Below is a small trained network, with its code and all its weights. Each question gives an input and a class and asks what happens when units are switched off, that is, made to give their printed mean instead of their output.

import numpy as np


def w(rows, s, z=0):
    codes = np.array(rows[::2]) - 128.0
    scale = np.full(codes.shape[1], s)
    scale[-1] = z or s
    return codes * scale


def f(y):
    return y / 2 * (1 + np.tanh(0.7978845608 * (y + 0.044715 * y**3)))


def log_softmax(a):
    a = a - a.max(-1, keepdims=True)
    return a - np.log(np.exp(a).sum(-1, keepdims=True))


def net(x, mask):
    res = np.array(x, float).reshape(1, 5) / 4 @ E
    y = f(res @ A[0][:, :-1].T + A[0][:, -1])
    res = res + np.where(mask, y, B[0][:, -1]) @ B[0][:, :-1]
    return log_softmax(res[-1] @ U[:, :-1].T + U[:, -1])


A, B = {}, {}
E = w([
[147,121,251,127,88,185],'x0',
[128,129,131,129,131,125],'x1',
[133,180,122,177,239,233],'x2',
[144,255,127,91,86,120],'x3',
[168,123,142,16,197,98],'x4',
],0.0095)
A[0] = w([
[121,227,130,103,85,122,46],'N1',
[113,128,79,120,150,168,124],'N2',
[220,96,134,46,175,98,106],'N3',
[170,114,141,77,179,113,39],'N4',
[122,20,122,102,150,159,49],'N5',
[95,91,109,118,43,63,117],'N6',
[153,54,100,109,113,184,57],'N7',
[134,109,111,142,49,93,68],'N8',
[121,59,123,170,153,104,69],'N9',
[81,137,106,200,69,135,97],'N10',
[108,71,90,105,132,159,57],'N11',
[189,113,182,132,109,165,103],'N12',
[108,112,30,141,168,60,122],'N13',
[144,43,182,155,160,142,78],'N14',
[89,150,71,137,162,84,62],'N15',
[143,12,96,125,157,148,3],'N16',
[138,163,121,190,174,206,150],'N17',
[151,165,104,94,86,160,69],'N18',
[168,183,141,112,106,102,134],'N19',
[111,84,137,167,135,128,91],'N20',
[144,119,207,126,116,126,88],'N21',
[153,125,189,141,112,154,61],'N22',
],0.011,0.0041)
B[0] = w([
[135,224,83,167,144,32,215],'N1',
[171,51,199,37,118,89,171],'N2',
[194,77,113,250,73,254,236],'N3',
[213,83,112,186,43,216,177],'N4',
[149,235,80,122,177,83,198],'N5',
[142,36,145,116,231,60,251],'N6',
[144,219,170,145,134,120,153],'N7',
[115,60,163,169,179,110,201],'N8',
[126,245,107,155,183,126,181],'N9',
[171,93,111,197,8,222,218],'N10',
[103,194,127,146,110,132,150],'N11',
[40,182,190,34,39,177,184],'N12',
[30,108,180,48,54,179,246],'N13',
[89,182,79,119,140,97,204],'N14',
[35,138,161,52,61,233,184],'N15',
[111,229,118,142,161,78,202],'N16',
[166,21,184,117,219,51,255],'N17',
[81,193,114,175,146,63,158],'N18',
[145,192,123,143,187,127,193],'N19',
[105,174,61,173,126,124,163],'N20',
[79,125,188,72,112,129,182],'N21',
[112,143,161,97,86,137,171],'N22',
],0.0068,0.0081)
U = w([
[31,154,166,43,66,167,92],'0',
[150,254,54,186,144,73,94],'1',
[208,94,74,248,55,205,115],'2',
[145,121,119,132,125,126,252],'3',
[169,52,158,116,192,77,76],'4',
],0.0086,0.011)

Each question gives the input, the list of numbers given to net, and the class t.
The units are the neurons (one row each of A and B). Each row of codes is followed by its name. A weight is (code - 128) times the scale printed after its matrix; where a second scale follows, it is the last column's (A, B and U).
mask holds one flag per neuron, in row order. A switched-off neuron (its flag False) gives its mean, the last column of its row in B, instead of its output. The means were averaged over made-up inputs and are rounded, as every weight is.
A unit's drop is (log p(t) with every unit on - log p(t) with that unit switched off) / (log p(t) with every unit on - log p(t) with every unit switched off).
The circuit of an input: a set's keep is (log p(t) with only the set's units on - log p(t) with every unit switched off) / (log p(t) with every unit on - log p(t) with every unit switched off). Starting from the 12 units with the biggest drops (on a tie, the unit counted first), units are removed one at a time, each time the one whose removal leaves the highest keep (on an exact tie, the one counted first), for as long as the keep stays at least 0.8.
circuit, biggest first: the units of the circuit, biggest drop first
most important unit: the unit with the biggest drop
k most important neurons: the k neurons with the biggest drops, biggest first
drop of u: that unit's drop, to one decimal
input [-6,-2,6,6,0], class 0: most important unit => N15
input [-7,6,-8,5,3], class 4: 4 most important neurons => [N6 N8 N12 N10]
input [-2,2,-4,2,3], class 4: circuit, biggest first => [N10 N6]
input [-8,-3,4,0,-8], class 0: 2 most important neurons => [N13 N15]
input [-7,-7,-7,-2,-6], class 0: 2 most important neurons => [N13 N15]
input [-6,-3,1,3,-7], class 2: 3 most important neurons => [N10 N12 N21]
input [0,-3,6,6,7], class 2: circuit, biggest first => [N3 N4]
input [6,1,8,0,-2], class 4: 2 most important neurons => [N17 N13]
input [6,5,6,8,-1], class 1: 2 most important neurons => [N1 N13]
input [7,-5,-4,-7,-7], class 0: 3 most important neurons => [N12 N21 N3]
input [-7,-1,1,7,8], class 2: 2 most important neurons => [N3 N4]
input [5,5,7,1,0], class 4: 2 most important neurons => [N17 N13]
input [3,7,-8,7,-1], class 4: 2 most important neurons => [N6 N8]
input [2,1,7,5,-3], class 4: circuit, biggest first => [N17]
input [2,5,8,-6,1], class 4: 2 most important neurons => [N17 N2]
input [-7,1,-8,3,-2], class 4: 3 most important neurons => [N6 N8 N12]
input [-2,-1,-6,-2,6], class 2: drop of N3 => 0.9
input [4,2,-2,-2,7], class 2: drop of N3 => 0.5
input [-5,2,-5,-8,-8], class 1: drop of N5 => 0.2
input [-7,-6,1,-7,0], class 0: circuit, biggest first => [N13]
